Here is a tiny trained network, its code and every weight. The questions are about switching its units off for an input and a class, where a switched-off unit gives its printed mean instead of its output.

import numpy as np


def w(rows, s, z=0):
    codes = np.array(rows[::2]) - 128.0
    scale = np.full(codes.shape[1], s)
    scale[-1] = z or s
    return codes * scale


def f(y):
    return y / 2 * (1 + np.tanh(0.7978845608 * (y + 0.044715 * y**3)))


def log_softmax(a):
    a = a - a.max(-1, keepdims=True)
    return a - np.log(np.exp(a).sum(-1, keepdims=True))


def net(x, mask):
    res = np.array(x, float).reshape(1, 5) / 4 @ E
    y = f(res @ A[0][:, :-1].T + A[0][:, -1])
    res = res + np.where(mask, y, B[0][:, -1]) @ B[0][:, :-1]
    return log_softmax(res[-1] @ U[:, :-1].T + U[:, -1])


A, B = {}, {}
E = w([
[154,100,117,116],'x0',
[132,123,127,124],'x1',
[146,248,55,58],'x2',
[31,101,160,2],'x3',
[12,238,145,201],'x4',
],0.0072)
A[0] = w([
[34,89,55,97,66],'n0',
[196,68,87,81,195],'n1',
[65,107,88,102,181],'n2',
[133,51,138,174,79],'n3',
[125,125,159,112,216],'n4',
[91,142,109,154,41],'n5',
[221,181,100,64,120],'n6',
[72,124,94,92,54],'n7',
[88,73,116,172,59],'n8',
[157,229,77,106,112],'n9',
[136,121,88,181,177],'n10',
[184,153,100,197,89],'n11',
[195,55,139,124,117],'n12',
[121,156,91,127,60],'n13',
[68,114,105,108,146],'n14',
[126,156,82,96,205],'n15',
[99,22,128,137,205],'n16',
[22,94,160,36,127],'n17',
[130,71,141,147,208],'n18',
[43,169,76,56,148],'n19',
[106,215,168,187,254],'n20',
[132,89,108,43,80],'n21',
[212,90,169,145,208],'n22',
[190,188,49,59,118],'n23',
[188,49,101,40,195],'n24',
[111,108,194,57,145],'n25',
[110,113,200,167,155],'n26',
[167,155,123,218,68],'n27',
[41,151,104,181,110],'n28',
[221,55,136,187,223],'n29',
[101,176,102,132,68],'n30',
[81,80,248,196,124],'n31',
[125,52,176,125,79],'n32',
[45,163,139,96,186],'n33',
[90,117,17,122,74],'n34',
[111,45,174,69,163],'n35',
],0.011,0.005)
B[0] = w([
[206,99,216,138,150],'n0',
[80,159,138,215,220],'n1',
[165,105,71,161,163],'n2',
[136,74,177,36,176],'n3',
[120,111,65,139,161],'n4',
[120,144,188,125,128],'n5',
[91,43,167,167,185],'n6',
[201,74,159,117,139],'n7',
[159,91,186,49,144],'n8',
[49,63,163,80,195],'n9',
[164,95,99,163,169],'n10',
[226,106,155,214,179],'n11',
[114,102,183,199,202],'n12',
[152,39,231,86,130],'n13',
[164,133,114,169,152],'n14',
[9,111,108,89,173],'n15',
[87,133,82,119,216],'n16',
[213,149,123,254,215],'n17',
[54,101,120,133,190],'n18',
[118,85,130,177,201],'n19',
[97,111,85,155,229],'n20',
[151,139,183,175,173],'n21',
[95,147,127,171,216],'n22',
[60,76,170,111,198],'n23',
[75,144,111,162,240],'n24',
[164,125,129,195,179],'n25',
[40,135,147,79,172],'n26',
[184,133,180,198,180],'n27',
[85,84,158,182,178],'n28',
[69,135,101,149,255],'n29',
[88,113,229,123,146],'n30',
[79,51,133,88,213],'n31',
[128,75,170,86,175],'n32',
[138,101,107,198,192],'n33',
[155,41,147,62,131],'n34',
[133,171,117,157,208],'n35',
],0.0057,0.01)
U = w([
[106,78,207,67,104],'0',
[195,135,152,161,139],'1',
[94,163,38,134,177],'2',
[124,119,70,121,246],'3',
[108,147,139,133,94],'4',
[152,183,77,88,132],'5',
[243,91,148,8,51],'6',
[225,171,137,67,2],'7',
],0.014,0.0043)

Each question gives the input, the list of numbers given to net, and the class t.
The units are the neurons (one row each of A and B). Each row of codes is followed by its name. A weight is (code - 128) times the scale printed after its matrix; where a second scale follows, it is the last column's (A, B and U).
mask holds one flag per neuron, in row order. A switched-off neuron (its flag False) gives its mean, the last column of its row in B, instead of its output. The means were averaged over made-up inputs and are rounded, as every weight is.
A unit's drop is (log p(t) with every unit on - log p(t) with that unit switched off) / (log p(t) with every unit on - log p(t) with every unit switched off).
The circuit of an input: a set's keep is (log p(t) with only the set's units on - log p(t) with every unit switched off) / (log p(t) with every unit on - log p(t) with every unit switched off). Starting from the 12 units with the biggest drops (on a tie, the unit counted first), units are removed one at a time, each time the one whose removal leaves the highest keep (on an exact tie, the one counted first), for as long as the keep stays at least 0.8.
units of the circuit, in order: the units of the circuit, biggest drop first
most important unit: the unit with the biggest drop
k most important neurons: the k neurons with the biggest drops, biggest first
drop of u: that unit's drop, to one decimal
input [-5,-4,-5,-3,2], class 0: most important unit -> n31
input [3,2,4,-7,7], class 1: 2 most important neurons -> (n11 n27)
input [-3,7,7,6,1], class 0: 2 most important neurons -> (n9 n23)
input [7,-4,8,-3,-6], class 0: units of the circuit, in order -> (n23 n6)
input [8,-3,-7,8,-8], class 1: units of the circuit, in order -> (n17 n35)
input [5,-6,-3,7,-4], class 1: units of the circuit, in order -> (n17 n25)
input [-4,-1,-2,7,-7], class 1: units of the circuit, in order -> (n17 n25)
input [5,4,6,8,-4], class 1: units of the circuit, in order -> (n17 n21)
input [-2,7,7,1,6], class 0: units of the circuit, in order -> (n9 n30 n13)
input [0,6,-7,0,5], class 0: 2 most important neurons -> (n31 n8)
input [1,-5,7,3,-7], class 0: 2 most important neurons -> (n23 n6)
input [-5,-7,5,7,2], class 1: 2 most important neurons -> (n17 n0)
input [-2,-2,-1,-6,-8], class 4: 2 most important neurons -> (n29 n17)
input [-3,2,-4,1,-6], class 4: most important unit -> n12
input [-1,1,1,5,-7], class 4: 2 most important neurons -> (n24 n21)
input [4,-3,1,6,-4], class 1: 2 most important neurons -> (n17 n21)
input [7,-3,7,-7,-8], class 4: 2 most important neurons -> (n1 n23)
input [4,4,5,0,-1], class 0: drop of n19 -> 0.0
input [-2,2,6,0,1], class 0: drop of n9 -> 0.2
input [2,-1,7,-3,-1], class 0: drop of n9 -> 0.1
